[128 = 0]

[127 148 112 128 151 120 141 138 128 123 134 142 125 124 129 111 145 139
 132 180 136 155 119 119 135 126 131 140 126 112 124  60 100 145 140  95
 126 130 126 127 131 125 131  44 188 113 148  91 133 126 119 133 117 132
 134 125 171 131 114] : W SQ
[133 162 123 122 109 124 138 116 121 124 148 142 124 128 130  75 181 146
 130 142 126 151 122 130 134 121 139 147 133 126 138  97 155 126 144  48
 128 130 133 147 137 128 130  70 173 121 136 121 119 126 126 140 134 130
 134 134 134 129  97] : W SQ
[113 126 125 119 185 107 127 128 156 143  93 129 130 154 102 114 117 140
 124 170 132 153 136 109 133 132 113 109 158 123 122 115  16 127 120 137
 120 143 120 124  89 124 137  45 129 139 149 116 109 132 149 116 117 131
 116 128 152 119 136] : K Qr
[129 110 132 112 133  90 149  68  65 153 117 139 111 107  99  81  74 119
 130 114 121  66 133 147 118 128 137 132 128 109  66 112 163 138 156  38
 107  94 144  98 126 146 133  31 119 128 132  95 172 146 113 141 112 133
 121 125 136 109 124] : F Fj
[126 159 128 133 148 140 117 140 149 131 117 129 129 154 128 100 125 139
 122 144 133 150 122  87 128 118 131 119 135 145 152  92  49 117 112 125
 131 162 114 143 128 133 120  73 143 137 140 115  97 127 150 128 127 129
 130 133 111 111 120] : K TD
[123 109 119 118 136  99 144  93 104 134 121 134 129 107 154  90 133 122
 130 121 125  73 126 139 125 132 127 153 118  93 101   4 162 133 136  69
 106 109 126 113 131 143 133  45 113 108 145 114 170 125 110 139 117 130
 133 122 187 124 133] : F GZ
[128 120 112 121 115 136 134  65  82 137 122 122 128 109 131  64 162 110
 126  96 121  53 129 142 116 144 126 141 116  93 120  86 141 132 133  85
 119 115 143 102 145 132 132  90  77 128 144 130 177 127 114 138 116 128
 122 118 167 125 129] : F GZ
[139 172 131 135  61 140 130  89  81 131 128 136 116 114 126  51 121 111
 124 138 130  47 134 132 129 136 142 118 117 112 156 108 153 129 134  96
 136 131 150 118 159 123 120  99 114 133 130 104 151 129 117 130 124 130
 139 124 126 146 110] : B GH
[128 151 130 106  80 117 144 182 138  71 171 133 146 149 152 220 195 145
 133 117 129 252 112 212 150 115 141 151  97 109 148 180 217 152 163 183
 148 129 111 174 160 113 150 252 239  78 130 135  86 120 133 138 147 116
 128 154 158 159 115] : W SQ
[125 151 129 137 122 128 119 127 131 131 111 133 130 122 129  90 118 114
 121 175 132 105 112 137 125 133 127 126 136 133 138  88 123 126 122 173
 129 141 138 128 138 124 126  84 150 111 136 106 121 115 113 129 120 129
 137 128 153 137 127] : W QM
[125 140 134 141  99 128 129 131  83 110 112 136 111 107 134 135  62 120
 114 150 131 124 129 161 121 128 151  99 118 143 122 161 142 148 135 238
 147 123 138 148 176 105 137 171 157  70 129 100 141 130 131 132 134 127
 131 125 174 157 134] : B DR
[142 193 124 124  94 135 124 113 129 119 140 144 134 151 146  78 223 149
 129 152 124 175 115 151 135 126 142 144 107 120 184  58  92 134 138 133
 137 158 128 145 171 125 129 107 198 109 150 102 110 117 112 145 130 122
 133 148 167 165  97] : W JF
[125 115 127 127 143 106 150 131  89 123 125 122 115 137 144 154  26 125
 123 107 120 100 108  97 124 101 132 111 111 140  71  60 153 136 125  74
 119 106 116 136 143 180 122  91 100 119 133  97 124 144 128 137 136 127
 152 134  95 110 120] : F HM
[139 182 129 136 133 141 137 119 111 131 128 139 124 133 128  72 139 126
 131 182 128 104 132 112 134 131 139 137 126 115 136   9 129 128 139  33
 125 134 138 117 138 142 120   5 168 140 143  71 139 130 118 138 114 128
 154 134 133 146  92] : W SQ
[134 116 134 111 154  98 146 119  96 143 111 127 119 121 113 139  55 124
 128 139 129 111 127 143 135 134 129 130 133 119  85  63 117 125 138 102
 114 117 128 111 127 146 130  58 136 119 131  94 144 154 125 132 123 126
 127 132 144 129 134] : F HM
[124 121 112 115 146 105 157 138 103 118 117 132 136 116 139 128 120 121
 134 179 126 127 124 171 133 112 129 146 126  96  82  61 188 144 148  63
 116 109 133 119 117 134 136  53 169 102 150  82 141 124 118 132 113 130
 136 129 172 119 140] : F HM
[129 135 119 137 173 123 120 178 156 105 130 126 127 138 111 164 108 141
 127 182 132 183 125 101 135 123 127 109 138 134 141 172  41 145 120 195
 142 152 110 147 107  94 133 122 167 111 143 104 116 130 150 114 126 137
 131 133 165 134 131] : K Qt
[139 172 118 121  72 139 134 118 126 130 138 148 119 139 119  92 184 145
 128 156 129 166 111 136 134 121 136 127 117 128 140 132 108 139 141 124
 135 132 135 132 151 125 131  97 170 128 136 105 120 125 117 135 132 128
 128 132 134 131 108] : W QM
[125 108 127 103 107 104 144 102  82 120  93 129 137 113 144 108 117 110
 125 103 120  93 127 169 125 122 128 143 122  91  88 111 172 137 132 148
 115 114 120 110 146 125 144 112 118  97 156 111 152 124 134 138 110 125
 113 132 197 127 147] : F GZ
[133 131 126 127 143 111 148  98  93 151 107 137 119 124 117  89  82 116
 129 144 124  76 132 114 122 125 133 130 131 121  96  63 137 126 130  71
 118 123 137 114 131 145 122  27 117 125 155  91 142 132 130 134 117 130
 135 126 142 119 129] : F HM
[122 136 132 134  83 127 139 111  81 117 113 123 125 122 130 109  75 108
 129 109 127  79 131 177 122 129 138 124 114 104 119 168 215 135 140 142
 134 119 138 124 145 118 124 179 118 112 130 110 137 127 134 125 124 129
 130 128 126 149 123] : B Ms
[128 110 125 118 119 125 150  80  82 144 124 127 129 107 130 102 126 107
 133 101 121  59 133 151 122 132 127 146 119 100  85  63 194 122 135  37
 108 102 140  94 128 161 124  70  83 138 131 121 158 138 100 151 119 126
 125 124 118 113 122] : F HM
[133 122 115 136 156 130 109 111 163 153 105 136 128 126 112 105 162 130
 118 168 128 120 125 114 131 141 122 121 139 138 146  68  47 120 108 172
 127 145 135 119 122 129 132  83 122 128 134 116 130 124 113 124 126 127
 129 114 163 129 129] : K Qr
[136 138 136 138 101 137 161 119  52 131 128 127 136 108 111 130 105 108
 142 135 107  69 144 189 126 141 125 140 123  72  92 153 248 130 167  29
 120 111 141  73 111 117 135 121 139 151 117  90 170 143 113 116  97 126
 129 129 124 144 118] : F Fj
